Each row, then one of two labels for whether it has a hidden trait; a new part has new ones:
In the rows, 100 means zero.
88,124,94,100,123,103,100,94,109,112,97,99,106,101,107,99,120,97,76,109,117,91,97,101,110,98,98 | q476
91,99,95,86,122,101,94,102,115,108,99,104,118,101,101,96,122,103,84,107,113,99,101,107,106,97,95 | Q917
100,165,109,128,100,85,87,106,110,83,106,111,143,98,103,112,110,91,87,106,111,66,126,104,90,94,100 | Q917
88,135,96,109,116,101,99,97,108,107,100,98,108,100,108,104,120,94,78,108,116,89,102,99,108,99,99 | q476
93,110,100,95,113,98,93,102,115,101,100,107,121,100,102,100,115,101,85,106,113,89,105,106,101,97,96 | Q917
106,160,114,137,76,80,93,109,94,73,107,109,129,96,99,116,92,90,108,97,93,75,128,98,85,96,105 | q476
88,124,97,98,117,100,97,96,109,108,99,99,124,101,107,103,117,95,79,110,116,92,102,101,109,98,98 | q476
104,145,111,117,92,83,86,113,109,81,108,116,145,98,98,113,106,95,96,102,102,72,129,107,85,94,100 | Q917
85,101,93,93,133,107,99,95,111,117,95,98,103,101,106,97,120,100,77,109,118,100,93,103,113,99,96 | q476
100,142,110,117,101,83,85,110,113,85,106,114,146,98,99,111,109,96,91,104,108,70,123,109,87,93,98 | Q917
89,112,96,97,120,102,97,98,112,110,98,102,110,101,104,98,113,100,82,109,115,94,99,104,109,99,97 | q476
96,177,107,136,97,86,93,101,104,91,105,104,133,98,108,117,116,85,81,107,114,69,123,98,97,95,104 | Q917
97,118,105,97,108,92,87,107,114,93,104,112,137,100,100,103,112,100,87,103,108,76,115,109,93,95,96 | Q917
107,147,113,125,86,80,87,111,106,76,108,115,152,97,98,112,101,92,100,100,100,70,134,105,82,94,101 | Q917
87,116,95,98,121,103,98,95,111,111,99,100,111,100,105,100,121,98,78,108,116,93,96,103,108,99,98 | q476
89,119,98,105,119,100,96,98,110,107,99,100,118,100,106,102,121,95,80,108,116,91,104,103,107,98,98 | q476
87,117,95,99,122,105,96,94,111,114,99,99,104,101,107,100,120,98,84,108,116,92,96,101,112,99,98 | q476
94,134,102,112,109,93,92,101,111,99,102,106,123,99,104,104,113,96,84,107,112,79,113,104,98,96,99 | Q917
96,101,101,90,116,94,88,107,116,98,102,112,128,100,97,97,110,104,89,105,111,86,109,111,96,96,94 | Q917
92,135,100,111,107,96,94,100,108,100,101,103,118,100,105,106,114,94,83,108,112,81,109,103,103,97,98 | Q917
104,151,112,119,96,79,84,111,110,82,108,114,143,98,100,112,105,94,93,103,104,62,129,108,85,93,99 | Q917
91,84,95,80,129,104,94,101,116,113,98,98,113,101,100,93,116,107,86,107,114,98,101,109,106,97,93 | q476
110,131,112,120,84,83,88,111,102,78,107,113,139,97,96,110,100,96,106,98,97,75,124,103,83,96,101 | q476
